Below are the code and all the weights of a small trained network. Each question names an input and a class and asks about switching units off, where a switched-off unit gives its printed mean instead of its output.

import numpy as np


def w(rows, s, z=0):
    codes = np.array(rows[::2]) - 128.0
    scale = np.full(codes.shape[1], s)
    scale[-1] = z or s
    return codes * scale


def norm(h):
    return h / np.sqrt((h * h).mean(-1, keepdims=True) + 1e-5)


def f(y):
    return y / 2 * (1 + np.tanh(0.7978845608 * (y + 0.044715 * y**3)))


def log_softmax(a):
    a = a - a.max(-1, keepdims=True)
    return a - np.log(np.exp(a).sum(-1, keepdims=True))


def net(x, mask):
    res = np.array(x, float).reshape(1, 7) / 4 @ E
    u = 0
    for l in range(3):
        y = f(norm(res) @ A[l][:, :-1].T + A[l][:, -1])
        res = res + np.where(mask[u : u + 13], y, B[l][:, -1]) @ B[l][:, :-1]
        u += 13
    return log_softmax(norm(res)[-1] @ U[:, :-1].T + U[:, -1])


A, B = {}, {}
E = w([
[90,77,170,169,201,2],'x0',
[127,136,43,75,145,169],'x1',
[153,113,50,120,200,139],'x2',
[68,100,179,228,249,216],'x3',
[149,155,165,198,195,65],'x4',
[57,16,85,47,128,77],'x5',
[64,203,89,92,151,145],'x6',
],0.0092)
A[0] = w([
[185,222,192,154,51,178,20],'0.n1',
[146,95,123,163,167,220,71],'0.n2',
[157,117,121,136,210,238,48],'0.n3',
[131,153,169,141,199,75,118],'0.n4',
[122,130,139,147,129,103,98],'0.n5',
[149,124,97,157,148,157,56],'0.n6',
[184,25,216,167,89,58,35],'0.n7',
[85,89,254,118,204,110,36],'0.n8',
[139,187,140,152,214,57,20],'0.n9',
[2,102,200,201,208,142,2],'0.n10',
[136,116,109,161,174,225,60],'0.n11',
[165,214,195,151,56,182,7],'0.n12',
[169,110,107,142,192,196,72],'0.n13',
],0.015,0.0056)
B[0] = w([
[146,226,210,116,49,144,239],'0.n1',
[156,138,133,104,189,209,191],'0.n2',
[176,83,122,62,189,211,213],'0.n3',
[111,146,103,136,182,75,199],'0.n4',
[158,119,152,148,145,95,133],'0.n5',
[166,128,107,138,168,157,136],'0.n6',
[243,16,157,65,78,78,231],'0.n7',
[51,80,181,227,104,78,218],'0.n8',
[141,193,51,130,184,97,185],'0.n9',
[1,111,234,184,181,115,254],'0.n10',
[171,106,135,68,187,194,199],'0.n11',
[152,227,201,136,55,155,222],'0.n12',
[146,106,107,120,180,210,182],'0.n13',
],0.025,0.0083)
A[1] = w([
[145,148,115,172,123,179,146],'1.n1',
[167,174,156,151,88,164,43],'1.n2',
[119,121,125,119,123,116,105],'1.n3',
[15,114,40,73,33,167,143],'1.n4',
[70,134,80,54,89,158,85],'1.n5',
[161,231,47,195,167,50,39],'1.n6',
[133,138,108,160,128,171,84],'1.n7',
[110,100,96,110,80,116,137],'1.n8',
[112,113,79,120,116,183,127],'1.n9',
[128,136,99,132,143,91,136],'1.n10',
[32,107,135,195,118,119,5],'1.n11',
[123,229,146,148,7,157,56],'1.n12',
[155,146,151,151,114,135,33],'1.n13',
],0.021,0.0026)
B[1] = w([
[143,111,151,65,122,135,155],'1.n1',
[152,195,143,93,143,101,194],'1.n2',
[134,119,115,144,126,124,131],'1.n3',
[16,102,103,153,30,188,204],'1.n4',
[57,147,139,167,81,162,181],'1.n5',
[82,153,35,49,175,88,165],'1.n6',
[131,101,149,75,123,135,137],'1.n7',
[141,106,112,160,81,147,164],'1.n8',
[82,83,158,77,121,162,158],'1.n9',
[115,106,91,117,129,97,141],'1.n10',
[129,137,160,224,166,111,179],'1.n11',
[155,252,191,103,94,86,254],'1.n12',
[120,143,149,97,132,107,148],'1.n13',
],0.035,0.014)
A[2] = w([
[126,104,162,170,116,129,4],'2.n1',
[149,137,97,150,131,183,71],'2.n2',
[190,145,30,167,161,127,44],'2.n3',
[187,178,97,166,111,170,61],'2.n4',
[182,151,172,181,91,154,100],'2.n5',
[148,145,109,150,130,148,65],'2.n6',
[152,158,86,186,121,153,1],'2.n7',
[146,128,97,164,111,171,69],'2.n8',
[184,132,58,138,158,250,100],'2.n9',
[173,124,79,148,153,118,45],'2.n10',
[131,127,141,139,142,135,19],'2.n11',
[165,131,84,119,157,227,28],'2.n12',
[205,80,92,104,36,86,51],'2.n13',
],0.02,0.0025)
B[2] = w([
[220,205,21,233,182,199,186],'2.n1',
[136,120,128,123,120,182,147],'2.n2',
[151,159,41,137,144,135,151],'2.n3',
[126,164,108,154,142,115,171],'2.n4',
[152,175,2,161,138,140,247],'2.n5',
[94,115,163,91,102,127,110],'2.n6',
[102,124,125,134,83,125,110],'2.n7',
[140,108,98,155,130,169,135],'2.n8',
[136,58,101,52,127,207,254],'2.n9',
[119,138,54,146,110,147,131],'2.n10',
[170,151,112,128,148,104,127],'2.n11',
[124,37,132,45,115,182,238],'2.n12',
[233,67,106,134,40,110,226],'2.n13',
],0.022,0.0055)
U = w([
[117,103,158,229,198,91,206],'0',
[111,138,3,97,173,67,2],'1',
[172,239,158,88,91,109,185],'2',
[64,118,79,151,49,164,133],'3',
[149,90,132,66,173,211,159],'4',
[220,60,92,138,65,75,59],'5',
],0.02,0.0025)

Each question gives the input, the list of numbers given to net, and the class t.
The units are the neurons (one row each of A and B). Each row of codes is followed by its name. A weight is (code - 128) times the scale printed after its matrix; where a second scale follows, it is the last column's (A, B and U).
mask holds one flag per neuron, layer by layer. A switched-off neuron (its flag False) gives its mean, the last column of its row in B, instead of its output. The means were averaged over made-up inputs and are rounded, as every weight is.
A unit's drop is (log p(t) with every unit on - log p(t) with that unit switched off) / (log p(t) with every unit on - log p(t) with every unit switched off).
The circuit of an input: a set's keep is (log p(t) with only the set's units on - log p(t) with every unit switched off) / (log p(t) with every unit on - log p(t) with every unit switched off). Starting from the 12 units with the biggest drops (on a tie, the unit counted first), units are removed one at a time, each time the one whose removal leaves the highest keep (on an exact tie, the one counted first), for as long as the keep stays at least 0.8.
circuit, biggest first: the units of the circuit, biggest drop first
k most important neurons: the k neurons with the biggest drops, biggest first
k most important neurons of layer l: the k neurons of layer l with the biggest drops, biggest first
drop when u is switched off: that unit's drop, to one decimal
input [4,-4,4,-6,-4,-6,-5], class 5: circuit, biggest first -> (0.n7)
input [6,-6,5,-3,4,4,3], class 1: circuit, biggest first -> (0.n9 1.n6)
input [6,-7,-1,-4,7,-8,-2], class 1: circuit, biggest first -> (0.n9 1.n6)
input [5,4,6,7,7,-7,-5], class 4: 4 most important neurons -> (0.n3 0.n13 0.n2 0.n11)
input [7,-8,-4,-1,5,-8,-1], class 0: 2 most important neurons -> (0.n8 1.n12)
input [8,-7,-3,2,5,0,-8], class 0: 2 most important neurons -> (0.n10 0.n8)
input [-6,5,5,-2,-5,0,8], class 3: 2 most important neurons of layer 1 -> (1.n4 1.n5)
input [-1,3,4,-4,4,4,1], class 3: 4 most important neurons of layer 0 -> (0.n1 0.n7 0.n12 0.n10)
input [-7,8,-4,-3,8,7,-3], class 3: 2 most important neurons -> (0.n1 0.n12)
input [0,3,-7,3,-8,3,-1], class 3: 3 most important neurons -> (0.n1 0.n12 0.n10)
input [-5,7,-3,2,-8,-2,2], class 4: 2 most important neurons -> (0.n3 0.n11)
input [3,-5,-5,-6,-1,4,7], class 3: 4 most important neurons -> (0.n1 0.n12 0.n10 0.n7)
input [5,4,2,-6,0,3,0], class 3: 2 most important neurons -> (0.n7 0.n10)
input [7,-8,-4,-1,3,4,-2], class 0: circuit, biggest first -> (0.n8)
input [3,5,-4,-2,3,2,0], class 5: 3 most important neurons -> (0.n10 0.n7 2.n13)
input [8,8,0,-6,6,1,-6], class 5: 2 most important neurons -> (0.n7 2.n13)
input [2,5,-3,1,-4,1,5], class 3: 3 most important neurons of layer 0 -> (0.n1 0.n12 0.n10)
input [2,6,1,-5,5,2,6], class 1: drop when 1.n6 is switched off -> 0.3
input [-6,7,6,-4,8,3,-3], class 4: drop when 1.n12 is switched off -> 0.1
input [-5,2,-5,2,3,8,6], class 3: most important neuron of layer 0 -> (0.n1)
